[[ -9  -5  -6 -19]
 [ 47  46  18   9]
 [  3   6  57 -11]
 [-52 -18   3 -45]
 [ -4 -18  -9  42]]
|
[[ 47  46  18   9]
 [  3   6  57 -11]
 [ -4 -18  -9  42]
 [ -9  -5  -6 -19]
 [-52 -18   3 -45]]

[[-23  11   8 -24  -1 -10 -45  27   2   2 -10  44  -8  -6]
 [-11  -3  49  34   7 -18  23  38  -4  24  14 -31 -10   3]
 [ 17   3  43  29 -26  21  23  35  -4   1   6 -46 -25  14]
 [  9  -6 -13 -30  -7 -35  -2 -10  -9  11  11 -49  15   3]
 [-41   5 -23  49   3   4  35 -26   2  21  -5  17  -7 -21]
 [ 15  -4 -20 -55  -3  35 -50  -6 -15  29   6  18 -28   2]]
|
[[ 17   3  43  29 -26  21  23  35  -4   1   6 -46 -25  14]
 [ 15  -4 -20 -55  -3  35 -50  -6 -15  29   6  18 -28   2]
 [  9  -6 -13 -30  -7 -35  -2 -10  -9  11  11 -49  15   3]
 [-11  -3  49  34   7 -18  23  38  -4  24  14 -31 -10   3]
 [-23  11   8 -24  -1 -10 -45  27   2   2 -10  44  -8  -6]
 [-41   5 -23  49   3   4  35 -26   2  21  -5  17  -7 -21]]

[[ 33  -3   0   2 -27  40  -5   1 -52   1 -10  -1]
 [ -1  14   1   0  17 -34  -9  -5  18  -3   9  -2]
 [ 52  -3   1   2  27 -25  -5   0  27  -2   6   0]]
|
[[ 52  -3   1   2  27 -25  -5   0  27  -2   6   0]
 [ 33  -3   0   2 -27  40  -5   1 -52   1 -10  -1]
 [ -1  14   1   0  17 -34  -9  -5  18  -3   9  -2]]

[[-18 -23  -2 -40  24]
 [ -7 -26  -2  21  -5]
 [  7 -25  26  -3 -14]
 [ 23 -24 -16  41   5]
 [-29  -5  18 -30  23]
 [  1  -8  38   0 -46]]
|
[[ 23 -24 -16  41   5]
 [  7 -25  26  -3 -14]
 [  1  -8  38   0 -46]
 [ -7 -26  -2  21  -5]
 [-18 -23  -2 -40  24]
 [-29  -5  18 -30  23]]

[[  5  -1]
 [-35 -51]
 [ 17  22]]
|
[[ 17  22]
 [  5  -1]
 [-35 -51]]

[[ -5 -12  22  21   5  -2  16  10 -26   1   3]
 [-16 -55 -33  21  24  32 -11 -31  22 -21  26]
 [ 19 -10  32  -5  13  10 -13  26 -10   6  15]
 [ 12   8  24 -15 -40  30  -4  31 -23  13 -19]
 [ 18   3   9 -35  14  -1  -5  29  -4  35  22]
 [-10  29  30  38  14 -66  35   4 -27 -12 -18]]
|
[[ 19 -10  32  -5  13  10 -13  26 -10   6  15]
 [ 18   3   9 -35  14  -1  -5  29  -4  35  22]
 [ 12   8  24 -15 -40  30  -4  31 -23  13 -19]
 [ -5 -12  22  21   5  -2  16  10 -26   1   3]
 [-10  29  30  38  14 -66  35   4 -27 -12 -18]
 [-16 -55 -33  21  24  32 -11 -31  22 -21  26]]

[[-54   6  33   4 -47 -17 -11  50  33  -2 -53 -53  26 -56  41 -35]
 [ 58  35  15 -28  -8 -37   6 -61 -27 -29 -49 -40 -42  44 -32  -8]
 [ -5  30 -59  63  32 -39 -61  23  52 -13 -17 -12 -24 -28  -4  30]
 [-30  -7  55  63 -62 -55 -57  27  21 -21 -62  11  57  14  -6   5]
 [ 45  -6  59  -4 -11 -53  37 -61 -62  19  14  41  41 -47 -43  42]]
|
[[ 58  35  15 -28  -8 -37   6 -61 -27 -29 -49 -40 -42  44 -32  -8]
 [ 45  -6  59  -4 -11 -53  37 -61 -62  19  14  41  41 -47 -43  42]
 [ -5  30 -59  63  32 -39 -61  23  52 -13 -17 -12 -24 -28  -4  30]
 [-30  -7  55  63 -62 -55 -57  27  21 -21 -62  11  57  14  -6   5]
 [-54   6  33   4 -47 -17 -11  50  33  -2 -53 -53  26 -56  41 -35]]
---
[[ 17 -13 -29   0]
 [ 64 -12  31 -30]]
|
[[-13 -29]
 [-12  31]]

[[ 38 -55 -10 -53]
 [-14  23   4  23]
 [-10 -25  -3  -9]
 [  2  -2  -2  -8]]
|
[[-55 -10]
 [ 23   4]]

[[-36 -26   4 -43]
 [-58  -1  40  60]]
|
[[-26   4]
 [ -1  40]]

[[-26 -37   6   9]
 [-10 -15 -56   3]
 [ 12  18  10  -8]
 [-10  27 -15 -22]]
|
[[-37   6]
 [-15 -56]]

[[ -6  35   8  10  -5]
 [ 30  62   8 -38  -5]
 [ -6  20   8  10  -5]]
|
[[35  8]
 [62  8]]

[[ -6  19 -58]
 [-11   8 -14]
 [ -5   5 -59]
 [ -2   8 -31]]
|
[[ 19 -58]
 [  8 -14]]

[[-21 -54  12]
 [ -6 -61   8]]
|
[[-54  12]
 [-61   8]]
---
[[ -9  -8  15 -13  -1   7  -7   4 -11   3 -13]
 [ -4   6   6  -3  -1  -1  16  15   3   7 -11]
 [ -3   0  14  -3  46 -19 -58 -22   6   7 -27]
 [ -3  -4  15  -3  46 -19 -57 -22   6   7 -27]]
|
[[ -9  -8  15 -13  -1   7  -7   4 -11   3 -13]
 [ -3  -4  15  -3  46 -19 -57 -22   6   7 -27]
 [ -3   0  14  -3  46 -19 -58 -22   6   7 -27]
 [ -4   6   6  -3  -1  -1  16  15   3   7 -11]]

[[-66 -23  39 -50]
 [-20 -47 -52  13]]
|
[[-20 -47 -52  13]
 [-66 -23  39 -50]]

[[-19  24]
 [ 13  -7]
 [-43  22]
 [ 14  17]
 [-42  44]
 [ 12   1]
 [ 48  46]
 [ -6  32]
 [-25  16]
 [-32  62]
 [-31   5]]
|
[[ 13  -7]
 [ 12   1]
 [-31   5]
 [-25  16]
 [ 14  17]
 [-43  22]
 [-19  24]
 [ -6  32]
 [-42  44]
 [ 48  46]
 [-32  62]]

[[-43 -33  37  18  35  24  -1  14 -22   0  34 -48   3 -44 -23  16]
 [-22   0 -12 -11 -24 -33 -52 -30  22   0 -10   2  45   7  17  16]
 [ -7 -10  28   5  20 -18  23 -21 -30 -16   6 -13  30  -3 -20 -51]]
|
[[-43 -33  37  18  35  24  -1  14 -22   0  34 -48   3 -44 -23  16]
 [ -7 -10  28   5  20 -18  23 -21 -30 -16   6 -13  30  -3 -20 -51]
 [-22   0 -12 -11 -24 -33 -52 -30  22   0 -10   2  45   7  17  16]]

[[ -1  27   9  -9   0   9  -4 -16  24  20  -3 -10]
 [-37 -12   8 -13 -51 -60  14  25  23 -52  15 -19]
 [ 17  25   1   1  24  40 -11 -26   6  45  -8   8]
 [-16  37   0 -21   2  41 -20 -26  32  13 -25   1]
 [  1  -3  -4  -6   8   5  -5   0  -2   2  -7  -2]
 [-24 -25  -3  -5 -30 -35  11  28  -3 -51   5  -3]
 [-34  16 -11 -41  -3  18 -21  -4  30 -20 -37 -10]]
|
[[-24 -25  -3  -5 -30 -35  11  28  -3 -51   5  -3]
 [-37 -12   8 -13 -51 -60  14  25  23 -52  15 -19]
 [  1  -3  -4  -6   8   5  -5   0  -2   2  -7  -2]
 [-34  16 -11 -41  -3  18 -21  -4  30 -20 -37 -10]
 [ 17  25   1   1  24  40 -11 -26   6  45  -8   8]
 [ -1  27   9  -9   0   9  -4 -16  24  20  -3 -10]
 [-16  37   0 -21   2  41 -20 -26  32  13 -25   1]]

[[  0  52 -56  -2  13   0  15 -23]
 [-22 -59  44 -11  54  22 -26 -30]]
|
[[-22 -59  44 -11  54  22 -26 -30]
 [  0  52 -56  -2  13   0  15 -23]]

[[-46  11  -6 -24  11  50 -27  32]
 [  1 -46 -45 -25  47  25 -11  31]]
|
[[  1 -46 -45 -25  47  25 -11  31]
 [-46  11  -6 -24  11  50 -27  32]]
